Below are the code and all the weights of a small trained network. Each question names an input and a class and asks about switching units off, where a switched-off unit gives its printed mean instead of its output.

import numpy as np


def w(rows, s, z=0):
    codes = np.array(rows[::2]) - 128.0
    scale = np.full(codes.shape[1], s)
    scale[-1] = z or s
    return codes * scale


def f(y):
    return np.maximum(y, 0)


def log_softmax(a):
    a = a - a.max(-1, keepdims=True)
    return a - np.log(np.exp(a).sum(-1, keepdims=True))


def net(x, mask):
    res = np.array(x, float).reshape(1, 6) / 4 @ E
    y = f(res @ A[0][:, :-1].T + A[0][:, -1])
    res = res + np.where(mask, y, B[0][:, -1]) @ B[0][:, :-1]
    return log_softmax(res[-1] @ U[:, :-1].T + U[:, -1])


A, B = {}, {}
E = w([
[43,152,101,230,186,39],'x0',
[224,243,153,167,204,152],'x1',
[152,184,151,27,79,7],'x2',
[106,185,206,221,2,135],'x3',
[142,52,248,140,183,100],'x4',
[130,127,129,130,126,125],'x5',
],0.0071)
A[0] = w([
[240,93,109,63,61,205,119],'n0',
[141,151,49,156,104,118,92],'n1',
[68,29,93,88,67,117,73],'n2',
[55,168,103,193,158,56,137],'n3',
[84,79,143,146,143,189,60],'n4',
[97,132,106,134,144,235,106],'n5',
[182,166,179,78,84,34,117],'n6',
[221,231,191,176,204,127,128],'n7',
[151,17,237,138,193,63,141],'n8',
[152,77,86,110,190,135,27],'n9',
[115,106,97,166,162,222,49],'n10',
[110,88,174,195,154,189,143],'n11',
[98,85,116,157,163,202,78],'n12',
[152,148,173,168,27,162,139],'n13',
[95,165,7,93,104,153,98],'n14',
[12,40,167,115,65,88,160],'n15',
[178,141,120,61,142,32,1],'n16',
[106,165,2,138,71,152,67],'n17',
[99,127,74,183,173,66,61],'n18',
[178,60,25,38,243,111,114],'n19',
[167,101,122,202,159,200,78],'n20',
],0.0092,0.0034)
B[0] = w([
[104,36,194,61,239,126,241],'n0',
[198,105,161,162,138,98,164],'n1',
[129,237,83,134,228,142,221],'n2',
[66,20,206,71,164,170,217],'n3',
[119,122,108,114,154,92,172],'n4',
[100,146,116,71,80,49,188],'n5',
[74,122,67,80,77,69,215],'n6',
[107,184,57,150,200,196,255],'n7',
[253,151,161,177,94,104,236],'n8',
[90,172,132,183,81,135,171],'n9',
[129,170,92,41,103,77,188],'n10',
[126,132,95,113,66,65,205],'n11',
[122,155,123,120,127,61,185],'n12',
[91,88,140,142,89,191,216],'n13',
[225,148,174,187,128,114,195],'n14',
[140,206,74,155,190,192,247],'n15',
[87,167,101,102,101,74,184],'n16',
[209,127,156,170,134,92,196],'n17',
[112,38,193,41,153,129,182],'n18',
[89,112,142,171,7,221,253],'n19',
[86,140,94,90,116,57,194],'n20',
],0.0076,0.0091)
U = w([
[76,169,82,91,78,13,70],'0',
[118,199,60,153,212,187,67],'1',
[91,58,228,81,179,136,104],'2',
[63,135,150,197,17,189,143],'3',
[248,148,180,191,111,66,95],'4',
[118,128,116,147,117,115,250],'5',
],0.013,0.011)

Each question gives the input, the list of numbers given to net, and the class t.
The units are the neurons (one row each of A and B). Each row of codes is followed by its name. A weight is (code - 128) times the scale printed after its matrix; where a second scale follows, it is the last column's (A, B and U).
mask holds one flag per neuron, in row order. A switched-off neuron (its flag False) gives its mean, the last column of its row in B, instead of its output. The means were averaged over made-up inputs and are rounded, as every weight is.
A unit's drop is (log p(t) with every unit on - log p(t) with that unit switched off) / (log p(t) with every unit on - log p(t) with every unit switched off).
The circuit of an input: a set's keep is (log p(t) with only the set's units on - log p(t) with every unit switched off) / (log p(t) with every unit on - log p(t) with every unit switched off). Starting from the 12 units with the biggest drops (on a tie, the unit counted first), units are removed one at a time, each time the one whose removal leaves the highest keep (on an exact tie, the one counted first), for as long as the keep stays at least 0.8.
units of the circuit, in order: the units of the circuit, biggest drop first
top k neurons: the k neurons with the biggest drops, biggest first
input [1,-1,5,2,6,0], class 4: units of the circuit, in order	n8
input [-5,-1,-5,-4,-4,1], class 0: top 2 neurons	n5, n10
input [1,-6,1,-7,-8,-8], class 4: top 2 neurons	n14, n17
input [-3,-8,-7,2,-1,-1], class 1: top 2 neurons	n15, n2
input [-2,4,1,2,3,4], class 1: top 3 neurons	n7, n19, n3
input [6,0,-3,6,8,8], class 4: top 3 neurons	n8, n19, n0
input [7,-4,-7,-5,-5,2], class 0: units of the circuit, in order	n10, n5
input [-4,-7,6,-7,-8,-8], class 4: top 3 neurons	n14, n17, n7
input [-3,-3,5,5,-6,-3], class 4: units of the circuit, in order	n17, n14
input [-8,-4,7,5,3,5], class 2: top 3 neurons	n0, n13, n11
input [-8,-8,-3,-2,-1,5], class 1: top 3 neurons	n2, n15, n3
input [-3,-7,-2,7,5,-2], class 1: units of the circuit, in order	n15, n2
input [-4,2,6,6,-7,-6], class 4: top 3 neurons	n17, n19, n14
input [-7,2,2,-8,5,7], class 3: units of the circuit, in order	n19
input [2,-3,2,4,-8,8], class 4: units of the circuit, in order	n17, n14
input [-7,-8,-4,-4,-7,6], class 1: top 4 neurons	n2, n8, n3, n15
input [8,2,2,-8,-7,2], class 2: units of the circuit, in order	n18, n3
input [6,-2,3,5,-5,1], class 2: units of the circuit, in order	n3, n18
input [-4,-3,0,3,6,-6], class 4: top 4 neurons	n8, n3, n19, n7
input [-6,-1,0,1,0,4], class 2: units of the circuit, in order	n0
input [7,1,0,-3,-7,4], class 2: units of the circuit, in order	n3, n18
